[[137, 150, 141, 127, 128, 137, 132], [137, 149, 142, 128, 128, 138, 133]] out 138
[[110, 127, 126, 129, 151], [113, 133, 131, 122, 146]] out 122
[[126, 127, 129, 133], [123, 132, 135, 153]] out 135
[[132, 124, 107, 114, 126, 151, 133], [130, 124, 120, 122, 124, 109, 134]] out 109
[[136, 126, 141, 114, 120, 150], [128, 120, 140, 121, 124, 143]] out 124
[[118, 123, 115, 114], [144, 144, 99, 125]] out 99
[[121, 124, 117, 115, 148], [141, 122, 124, 116, 157]] out 116
[[100, 122, 122, 120, 121, 124], [118, 124, 131, 119, 114, 131]] out 114
[[103, 116, 123, 153, 107, 125], [122, 122, 118, 113, 118, 150]] out 118
---
[141 138 144 115 117 112  99] => 141

[[126 130 126 126 129 124]
 [126 125 126 125 131 122]
 [129 119 126 122 150 128]] => 126

[113 141 127  99 118 121 113] => 113

[[126 115 124 148 104 124]
 [127 128 129 130 131 131]] => 126

[[116 143 147 127 130 120]
 [150 118 156 105 113 126]] => 116

[[101 126 126 124]
 [101 130 144 122]] => 101

[157 119 118 154 150] => 157

[100 133 156 126 145] => 100

[137 123 101 126 140] => 137
---
[[150 120 127 126 125 125 130 122 131 130 118 137 123]
 [137 132 123 130 129 135 123 130 140 125 123 126 136]
 [142 138 129 128 126 121 130 127 133 127 141 132 135]
 [114 129 120 130 130 124 135 124 141 127 130 139 130]
 [110 120 125 128 129 135 135 131 120 128 121 133 135]
 [125 127 127 126 120 129 114 127 130 125 125 139 122]
 [147 128 126 126 131 121 118 124 126 130 151 126 137]
 [146 123 129 130 131 115 124 128 129 123 121 143 119]
 [120 124 126 129 122 133 121 124 129 127 136 123 132]
 [112 119 122 128 134 124 133 123 137 131 128 134 123]
 [148 133 127 129 127 129 131 132 131 130 118 130 122]] -> 120

[[127 126 129 130 128 131 124 126 128 118 126]
 [129 127 128 128 128 129 127 128 128 128 129]
 [139 137 133 113 120 114 117 121 108 130 119]
 [156 128 130 151 135 138 136 120 115 128 128]
 [130 126 128 128 129 130 126 128 129 129 132]
 [134 131 130 124 139 129 131 130 119 128 143]
 [107 140 110 129 108 102 134 150 131 114 141]
 [122 127 127 124 127 126 127 130 130 128 128]
 [130 127 126 124 126 128 132 127 128 129 133]
 [136 128 129 135 130 131 130 126 125 128 128]] -> 122

[[113 128 117 128 125 119 138 124 130 114 133 113 127 139 125 133]
 [134 105 127 131 124 125 115 135 151 129 155 134 129 105 143 113]
 [142 126 135 130 127 135 122 133 122 136 135 142 128 117 131 122]
 [134 105 128 131 125 125 115 134 152 130 155 134 129 105 143 113]
 [125 113 124 129 127 122 122 130 148 125 147 125 129 118 137 121]
 [115 117 118 129 125 117 130 127 145 117 144 115 128 129 133 126]
 [117 135 120 128 126 123 139 124 120 117 127 117 127 142 121 135]
 [142 113 134 130 127 132 114 135 141 137 147 142 129 106 139 115]
 [129 130 126 130 124 128 132 129 118 123 131 129 127 130 126 129]
 [114 121 117 129 125 117 133 126 139 115 140 114 128 133 130 129]
 [115 132 119 128 125 121 139 124 124 115 129 115 127 142 123 135]] -> 129

[[133 122 135 144 131 127 120]
 [144 135 111 135 141 146 106]
 [135 126 127 138 131 134 118]
 [134 137 118 135 145 133 118]
 [143 138 111 134 144 139 112]
 [124 126 137 139 134 124 127]
 [136 125 126 134 128 147 111]
 [120 147 128 123 141 131 146]] -> 124

[[134 135 126 124 131 137 136 123 111 109 113]
 [143 118 132 137 137 131 133 114 146 131 132]
 [141 129 108 110 116 131 131 120 121 131 125]
 [128 128 132 137 132 113 135 123 111 132 144]
 [121 129 136 122 124 124 136 138 131 129 129]
 [130 125 127 141 133 134 136 144 135 114 116]
 [134 114 119 127 123 135 119 138 113 119 141]
 [114 140 121 129 133 136 125 104 121 127 130]
 [136 141 121 123 113 122 117 116 126 113 125]
 [118 136 133 136 126 127 121 124 129 122 154]] -> 114

[[129 115 145 143 115 141 120 147 118 115 123 141 113 130 137 119]
 [129 113 143 144 115 143 120 153 117 112 122 143 112 130 138 116]
 [137 142 123 106 134 141 135 135 129 129 110 125 122 112 135 125]
 [121 131 119 134 127 142 126 130 124 114 125 132 136 116 142 122]
 [133 138 123 115 131 141 132 135 127 125 114 127 125 114 137 124]
 [130 118 140 138 118 143 122 150 119 115 120 140 113 127 137 118]
 [120 130 120 135 126 142 126 130 124 114 125 132 135 116 141 122]
 [129 119 148 138 114 134 120 136 121 122 124 137 116 129 135 126]
 [121 131 119 134 127 142 126 130 124 115 125 131 136 116 141 122]
 [122 129 125 135 124 140 125 129 124 117 125 132 132 118 140 125]
 [121 130 120 134 126 142 126 130 123 114 125 132 135 116 141 122]] -> 121

[[133 132 127 146 126 121 106 146]
 [146 140 122 148 119 135 102 143]
 [133 132 126 146 125 121 106 146]
 [134 131 123 144 124 123 109 151]
 [133 131 123 144 124 122 109 150]
 [133 132 127 146 126 121 106 146]
 [146 139 121 147 119 136 103 144]
 [146 139 122 148 119 135 102 142]
 [146 139 121 147 119 136 103 144]
 [146 139 122 148 119 135 102 142]
 [134 131 123 144 124 123 109 151]] -> 146

[[131 126 139 139 134 141]
 [137 123 127 117 132 125]
 [134 130 127 117 123 133]
 [128 129 110 119 119 127]
 [131 141 122 117 132 117]
 [131 126 133 112 126 116]
 [122 108 127 115 135 156]
 [128 113 126 134 135 136]
 [127 123 148 143 122 126]] -> 122

[[155 151 152 154 124 137 118]
 [134 112 109 133 108 104 121]
 [153 110 126 104 114 157 111]
 [121 141 128 138 147 142 131]
 [150 103 137 104 155 113  99]
 [143 112 148 116 157 114 145]
 [100 122 156 134 137 151 131]
 [131 142 118 149 111 133 121]
 [140 110 139 123 135 133 109]
 [121 154 118 145 116 101 115]
 [140 124 118 126 126 150 108]
 [110 144 110 147 123 148  99]] -> 121
---
124  136  106  121  110  110 >> 121
109  128  109  155 >> 128
111  153  151  112 >> 153
131  115  102  132  123  110  141 >> 123
105  137  132  140  109  123 >> 140
124  121  148  136  118  152  131 >> 118
130  134  150  108  133 >> 150
118  102  127  118  144  128  146 >> 144
---
[129 106 128 146 114 152] 114
[133 113 128 127 152 122] 152
[115 112 135 126 105 140] 105
[125 141 108 139 151 132] 151
[108 126 119 145 104 105] 104
[102 101 112 131 105 133] 105
[157 155 109 153 107 141] 107
[133 119 115 153 126 123] 126
---
[[156, 152, 103, 101], [134, 102, 120, 123], [113, 110, 142, 142]] yields 113
[[106, 152, 155, 122, 143], [142, 116, 108, 134, 122], [132, 128, 133, 138, 116]] yields 132
[[119, 137, 127, 116, 130, 136, 127], [122, 140, 128, 144, 125, 121, 120], [131, 104, 134, 117, 125, 127, 130]] yields 131
[[143, 135, 113, 118, 112, 157, 118], [138, 132, 115, 120, 116, 149, 131], [139, 121, 113, 117, 115, 138, 128]] yields 139
[[121, 107, 125, 108, 123, 110, 108], [131, 128, 118, 130, 135, 113, 122], [126, 125, 147, 124, 123, 139, 129]] yields 126
[[125, 125, 149, 127, 120, 123, 120], [114, 121, 103, 122, 140, 121, 143], [112, 119, 105, 121, 140, 119, 144]] yields 112
[[147, 121, 111, 109], [103, 142, 148, 144], [131, 112, 132, 138]] yields 131
[[146, 150, 136, 100, 108, 115], [111, 120, 101, 121, 121, 125], [123, 121, 158, 123, 130, 128]] yields 123
[[136, 126, 135, 110], [129, 143, 139, 124], [148, 104, 108, 155]] yields 148
[[121, 107, 148, 114, 129], [111, 127, 119, 152, 148], [136, 142, 118, 122, 123]] yields 136
---
[[145 116 140 107 111]
 [148 110 145 104 108]] --> 145

[[133 140 131 127 134]
 [131 142 127 128 152]] --> 133

[[121 123 135 133 101 136 128]
 [132 120 113 109 131 127 146]] --> 121

[[130 133 145 144 147 145 129]
 [106 133 130 128 124 126 109]] --> 130

[[126 150 134 151]
 [145 127 123 145]] --> 126

[[121 138 143 112 135 119 120]
 [150 145 113 143 106 111 150]] --> 121
---
[[112 136 106 139]
 [135 126 137 124]
 [123 140 123 142]] --> 123

[[123 124 129 130 119]
 [133 136 152 145 140]
 [133 137 152 144 140]] --> 133

[[124 131 124 132]
 [109 133 107 134]
 [108 142 103 141]] --> 108

[[116 123 130 125]
 [126 123 125 101]
 [124 125 124 114]] --> 124

[[133 145 129 143 130 148]
 [129 124 106 127 137 103]
 [125 115 147 115 117 133]] --> 125

[[132 124 128 106 131 119]
 [137 123 137 130 128 149]
 [134 125 123 109 128 115]] --> 134

[[121 138 135 121 129 117 127]
 [144 118 136 121 105 138 151]
 [147 113 141 121 110 138 147]] --> 147
